Below is a small trained network, with its code and all its weights. Each question gives an input and a class and asks what happens when units are switched off, that is, made to give their printed mean instead of their output.

import numpy as np


def w(rows, s, z=0):
    codes = np.array(rows[::2]) - 128.0
    scale = np.full(codes.shape[1], s)
    scale[-1] = z or s
    return codes * scale


def f(y):
    return np.maximum(y, 0)


def log_softmax(a):
    a = a - a.max(-1, keepdims=True)
    return a - np.log(np.exp(a).sum(-1, keepdims=True))


def net(x, mask):
    res = np.array(x, float).reshape(1, 8) / 4 @ E
    y = f(res @ A[0][:, :-1].T + A[0][:, -1])
    res = res + np.where(mask, y, B[0][:, -1]) @ B[0][:, :-1]
    return log_softmax(res[-1] @ U[:, :-1].T + U[:, -1])


A, B = {}, {}
E = w([
[118,161,79,153,163,186,82,128,161,63,158,163],'x0',
[135,107,116,32,193,80,147,80,118,105,195,148],'x1',
[173,124,126,99,149,171,197,203,180,158,127,184],'x2',
[131,127,127,129,127,128,126,127,129,130,130,129],'x3',
[181,167,152,133,140,154,126,153,23,120,156,130],'x4',
[81,139,138,183,198,136,155,135,142,188,193,66],'x5',
[113,122,156,99,166,77,70,249,148,91,114,85],'x6',
[77,116,153,83,157,171,65,117,108,191,104,173],'x7',
],0.013)
A[0] = w([
[108,140,101,154,121,167,175,61,115,175,143,151,8],'n1',
[63,146,151,199,209,132,150,152,153,197,202,73,33],'n2',
[129,97,126,80,203,75,123,105,124,101,194,176,44],'n3',
[105,131,150,112,141,145,102,125,123,164,119,150,30],'n4',
[153,126,115,112,171,155,214,204,180,165,123,186,49],'n5',
[114,153,54,169,167,188,59,137,159,48,172,164,61],'n6',
[107,119,85,117,117,108,119,132,153,139,119,136,57],'n7',
[165,157,151,130,121,132,98,122,100,122,151,130,77],'n8',
[69,135,125,170,120,57,51,53,84,92,135,68,42],'n9',
[114,105,141,124,165,126,120,166,136,102,124,89,15],'n10',
[71,112,173,69,159,169,54,121,106,211,100,176,80],'n11',
[128,95,135,129,150,154,82,110,105,174,108,152,66],'n12',
[186,135,95,173,99,57,202,137,144,60,153,77,68],'n13',
[130,126,105,49,176,81,142,97,117,112,176,137,67],'n14',
[103,92,143,122,96,99,144,135,95,146,133,126,51],'n15',
[134,136,125,114,116,121,109,154,137,131,147,118,3],'n16',
[155,101,118,104,76,117,95,151,124,61,73,179,21],'n17',
[55,64,96,136,116,78,121,95,253,134,102,120,53],'n18',
[131,149,111,115,139,93,98,159,123,125,105,102,16],'n19',
[119,127,175,106,167,69,70,247,148,94,129,91,33],'n20',
[179,163,183,144,159,148,117,155,28,114,163,123,92],'n21',
[178,145,110,151,84,151,167,57,128,152,160,150,24],'n22',
[141,74,204,105,80,56,175,136,101,203,105,95,63],'n23',
[119,155,143,213,81,165,91,176,135,150,68,125,11],'n24',
[107,144,106,122,129,173,134,136,147,88,151,137,8],'n25',
[146,113,129,76,147,95,134,107,134,113,159,134,2],'n26',
[159,132,136,78,60,104,98,121,127,90,81,188,7],'n27',
[94,133,126,133,130,105,104,101,110,110,110,107,68],'n28',
],0.013,0.0085)
B[0] = w([
[77,94,134,110,108,109,138,67,101,106,98,177,204],'n1',
[190,107,72,24,95,79,115,88,125,134,224,67,251],'n2',
[119,147,146,169,73,190,146,118,137,162,84,61,209],'n3',
[115,126,129,168,135,111,114,148,137,94,140,111,150],'n4',
[194,70,205,142,102,181,58,183,115,103,162,175,224],'n5',
[177,171,194,101,208,63,84,97,163,178,51,117,236],'n6',
[133,136,104,136,152,131,118,136,91,140,137,137,145],'n7',
[126,141,117,121,127,125,142,158,120,151,150,143,161],'n8',
[216,70,195,142,95,186,83,188,152,113,164,192,241],'n9',
[118,108,105,110,123,117,125,93,107,123,109,150,154],'n10',
[70,127,92,167,164,88,119,169,174,35,134,104,225],'n11',
[108,129,114,166,145,97,122,134,141,82,146,112,168],'n12',
[40,131,98,155,182,104,91,175,186,38,127,96,225],'n13',
[121,125,140,172,64,164,156,151,129,162,68,80,208],'n14',
[156,145,152,115,154,126,103,124,127,125,100,121,154],'n15',
[133,117,128,134,127,114,124,113,119,137,132,143,131],'n16',
[147,125,95,58,108,105,135,85,136,138,226,88,215],'n17',
[115,222,78,123,145,159,206,188,53,169,149,183,230],'n18',
[101,99,110,122,132,133,124,109,117,142,116,157,149],'n19',
[65,83,115,189,114,117,167,7,82,118,99,210,233],'n20',
[106,197,72,93,147,159,203,184,102,171,148,180,226],'n21',
[72,84,106,163,138,110,133,73,88,116,112,168,204],'n22',
[186,193,188,115,201,95,66,90,183,167,71,132,234],'n23',
[97,124,157,154,46,201,184,131,125,168,44,34,215],'n24',
[131,119,183,131,150,95,119,127,137,140,99,130,149],'n25',
[103,135,133,151,89,153,125,130,104,139,100,85,162],'n26',
[175,100,85,58,121,93,130,111,120,155,208,87,213],'n27',
[151,87,154,108,131,146,139,161,131,120,126,148,161],'n28',
],0.011,0.017)
U = w([
[78,52,115,143,95,121,151,1,103,110,98,236,35],'0',
[112,124,149,155,22,185,163,142,135,162,63,12,61],'1',
[172,92,78,45,94,96,127,89,131,130,205,68,150],'2',
[191,47,201,130,87,174,95,220,138,93,150,228,119],'3',
[169,195,192,102,212,84,97,97,164,166,55,133,121],'4',
[60,123,88,151,159,99,119,204,174,2,128,91,217],'5',
[116,222,75,101,130,154,186,210,86,165,137,220,254],'6',
],0.0086,0.0046)

Each question gives the input, the list of numbers given to net, and the class t.
The units are the neurons (one row each of A and B). Each row of codes is followed by its name. A weight is (code - 128) times the scale printed after its matrix; where a second scale follows, it is the last column's (A, B and U).
mask holds one flag per neuron, in row order. A switched-off neuron (its flag False) gives its mean, the last column of its row in B, instead of its output. The means were averaged over made-up inputs and are rounded, as every weight is.
A unit's drop is (log p(t) with every unit on - log p(t) with that unit switched off) / (log p(t) with every unit on - log p(t) with every unit switched off).
most important unit: the unit with the biggest drop
top k neurons: the k neurons with the biggest drops, biggest first
drop of u: that unit's drop, to one decimal
input [2,-7,7,-3,2,-8,4,-4], class 2: most important unit -> n17
input [8,7,8,8,-3,2,-4,6], class 3: top 3 neurons -> [n5, n23, n24]
input [-7,-6,-4,2,-3,-4,-7,-7], class 0: top 3 neurons -> [n22, n6, n11]
input [-7,8,-8,0,-4,1,-6,-1], class 1: top 4 neurons -> [n14, n3, n5, n26]
input [-6,5,6,-7,4,-1,-4,1], class 3: top 2 neurons -> [n5, n6]
input [7,8,5,4,-2,5,-6,3], class 1: top 2 neurons -> [n3, n14]
input [-1,-6,-4,-5,-3,6,4,-7], class 5: top 3 neurons -> [n13, n3, n14]
input [-3,0,-8,5,4,7,-2,6], class 3: top 4 neurons -> [n9, n17, n27, n28]
input [3,6,7,3,-7,6,-1,-3], class 3: top 4 neurons -> [n5, n21, n24, n17]
input [6,2,7,5,7,0,4,3], class 3: top 2 neurons -> [n5, n18]
input [-6,3,-7,-6,5,6,-1,-8], class 5: top 2 neurons -> [n13, n5]
input [-6,-5,-4,2,1,-3,5,6], class 4: top 3 neurons -> [n23, n13, n14]
input [-3,6,3,6,-2,6,5,-6], class 1: top 3 neurons -> [n3, n14, n11]
input [-1,4,7,6,-1,5,7,-6], class 0: most important unit -> n20
input [-2,1,8,5,-4,3,8,-1], class 0: top 2 neurons -> [n20, n9]
input [-6,1,6,0,-6,5,-1,4], class 3: top 4 neurons -> [n5, n6, n21, n17]
input [-1,-5,-2,0,0,-7,-1,-4], class 2: drop of n27 -> 0.5
input [3,-7,-3,7,6,-5,-2,2], class 1: drop of n18 -> 0.3
input [-8,-5,-1,-2,-4,-1,-1,-2], class 4: drop of n23 -> 1.4
input [-7,-1,6,-6,4,5,1,2], class 4: most important unit -> n23
input [7,-5,-6,0,-4,-3,-5,-6], class 4: drop of n11 -> 0.1
